Below are the code and all the weights of a small trained network. Each question names an input and a class and asks about switching units off, where a switched-off unit gives its printed mean instead of its output.

import numpy as np


def w(rows, s, z=0):
    codes = np.array(rows[::2]) - 128.0
    scale = np.full(codes.shape[1], s)
    scale[-1] = z or s
    return codes * scale


def norm(h):
    return h / np.sqrt((h * h).mean(-1, keepdims=True) + 1e-5)


def f(y):
    return np.maximum(y, 0)


def log_softmax(a):
    a = a - a.max(-1, keepdims=True)
    return a - np.log(np.exp(a).sum(-1, keepdims=True))


def net(x, mask):
    res = np.array(x, float).reshape(1, 4) / 4 @ E
    u = 0
    for l in range(2):
        y = f(norm(res) @ A[l][:, :-1].T + A[l][:, -1])
        res = res + np.where(mask[u : u + 10], y, B[l][:, -1]) @ B[l][:, :-1]
        u += 10
    return log_softmax(norm(res)[-1] @ U[:, :-1].T + U[:, -1])


A, B = {}, {}
E = w([
[152,100,142,97,110,32,162,53,62],'x0',
[77,88,166,189,43,191,115,63,181],'x1',
[208,156,224,136,42,158,56,96,144],'x2',
[63,182,65,2,85,204,99,85,102],'x3',
],0.009)
A[0] = w([
[105,89,113,136,205,132,112,192,132,132],'0.n1',
[96,176,137,93,157,71,69,76,69,91],'0.n2',
[94,92,128,156,142,123,153,126,169,65],'0.n3',
[89,178,73,148,128,153,100,104,129,106],'0.n4',
[73,74,122,57,135,143,115,102,99,111],'0.n5',
[120,115,159,143,128,118,150,171,157,98],'0.n6',
[124,89,133,176,116,75,165,141,185,97],'0.n7',
[209,114,129,112,115,78,244,80,65,253],'0.n8',
[91,96,101,175,221,156,124,205,77,124],'0.n9',
[79,119,84,70,131,51,167,128,88,188],'0.n10',
],0.011,0.0031)
B[0] = w([
[24,140,152,154,163,97,82,96,153,188],'0.n1',
[177,97,185,124,148,121,110,149,177,180],'0.n2',
[173,148,175,124,145,254,102,208,65,160],'0.n3',
[236,178,188,196,152,49,115,38,91,159],'0.n4',
[197,181,56,182,174,47,148,195,132,174],'0.n5',
[130,98,84,140,120,198,187,58,39,161],'0.n6',
[159,196,97,40,131,168,214,165,190,196],'0.n7',
[124,99,48,136,61,59,148,96,198,250],'0.n8',
[151,129,214,11,190,34,59,59,106,205],'0.n9',
[112,53,179,195,101,99,114,145,243,212],'0.n10',
],0.0071,0.011)
A[1] = w([
[98,211,156,69,80,89,114,73,104,171],'1.n1',
[140,90,95,196,104,189,227,213,91,91],'1.n2',
[100,117,100,97,131,21,155,140,79,127],'1.n3',
[204,101,135,175,59,154,105,69,186,145],'1.n4',
[126,140,125,26,159,69,184,43,89,107],'1.n5',
[114,66,19,160,136,35,139,48,123,185],'1.n6',
[110,108,190,121,36,56,152,139,114,244],'1.n7',
[160,132,149,101,178,144,25,173,151,162],'1.n8',
[150,139,133,2,69,56,147,153,119,249],'1.n9',
[90,51,116,210,185,171,169,166,201,78],'1.n10',
],0.0072,0.0016)
B[1] = w([
[166,166,120,172,194,114,195,182,89,180],'1.n1',
[255,82,81,107,79,162,161,165,91,153],'1.n2',
[106,97,111,155,61,119,115,18,229,201],'1.n3',
[90,107,73,81,62,164,63,158,106,254],'1.n4',
[106,81,118,190,79,92,160,146,124,198],'1.n5',
[102,103,53,100,136,53,140,111,172,254],'1.n6',
[54,140,86,149,78,102,104,161,191,218],'1.n7',
[97,120,222,151,126,123,136,120,71,191],'1.n8',
[156,62,113,215,207,135,188,84,144,224],'1.n9',
[163,102,128,154,235,147,183,122,34,174],'1.n10',
],0.0095,0.0079)
U = w([
[139,83,128,56,183,178,182,164,107,2],'0',
[138,198,95,100,127,137,140,131,98,3],'1',
[212,93,100,182,88,195,155,161,113,181],'2',
[145,140,247,165,247,123,125,118,87,123],'3',
[107,77,83,154,124,32,143,75,239,237],'4',
[79,124,157,102,32,178,32,186,148,42],'5',
],0.014,0.0034)

Each question gives the input, the list of numbers given to net, and the class t.
The units are the neurons (one row each of A and B). Each row of codes is followed by its name. A weight is (code - 128) times the scale printed after its matrix; where a second scale follows, it is the last column's (A, B and U).
mask holds one flag per neuron, layer by layer. A switched-off neuron (its flag False) gives its mean, the last column of its row in B, instead of its output. The means were averaged over made-up inputs and are rounded, as every weight is.
A unit's drop is (log p(t) with every unit on - log p(t) with that unit switched off) / (log p(t) with every unit on - log p(t) with every unit switched off).
The circuit of an input: a set's keep is (log p(t) with only the set's units on - log p(t) with every unit switched off) / (log p(t) with every unit on - log p(t) with every unit switched off). Starting from the 12 units with the biggest drops (on a tie, the unit counted first), units are removed one at a time, each time the one whose removal leaves the highest keep (on an exact tie, the one counted first), for as long as the keep stays at least 0.8.
units of the circuit, in order: the units of the circuit, biggest drop first
unit that matters most: the unit with the biggest drop
top k neurons: the k neurons with the biggest drops, biggest first
top k neurons in layer l: the k neurons of layer l with the biggest drops, biggest first
drop of u: that unit's drop, to one decimal
input [-1,2,5,4], class 5: top neuron in layer 1	1.n4
input [0,-3,8,2], class 5: units of the circuit, in order	0.n9; 1.n4
input [-1,2,5,7], class 2: top 3 neurons	0.n10; 1.n1; 0.n9
input [2,0,4,8], class 2: top 3 neurons	0.n8; 0.n9; 0.n1
input [-2,-7,3,0], class 3: top 3 neurons	0.n8; 1.n8; 1.n6
input [2,6,2,-4], class 2: top 2 neurons	0.n9; 1.n2
input [4,4,6,8], class 2: top 3 neurons in layer 1	1.n1; 1.n6; 1.n9
input [2,2,6,-8], class 2: top 2 neurons in layer 0	0.n9; 0.n1
input [-8,7,-2,0], class 3: top 2 neurons	0.n8; 1.n10
input [3,4,6,8], class 2: top 2 neurons in layer 0	0.n10; 0.n8
input [-8,6,6,-3], class 2: top 2 neurons in layer 0	0.n9; 0.n1
input [1,7,4,-6], class 2: top 2 neurons	0.n9; 1.n2
input [5,2,7,7], class 2: top 4 neurons in layer 1	1.n6; 1.n1; 1.n3; 1.n9
input [-1,-3,5,-8], class 2: top 2 neurons	0.n9; 1.n6
input [-5,8,-3,6], class 5: unit that matters most	1.n9
input [-1,8,2,4], class 5: drop of 0.n8	0.1
input [-7,6,8,-4], class 5: drop of 0.n5	0.1
input [4,5,6,0], class 5: drop of 0.n8	0.1
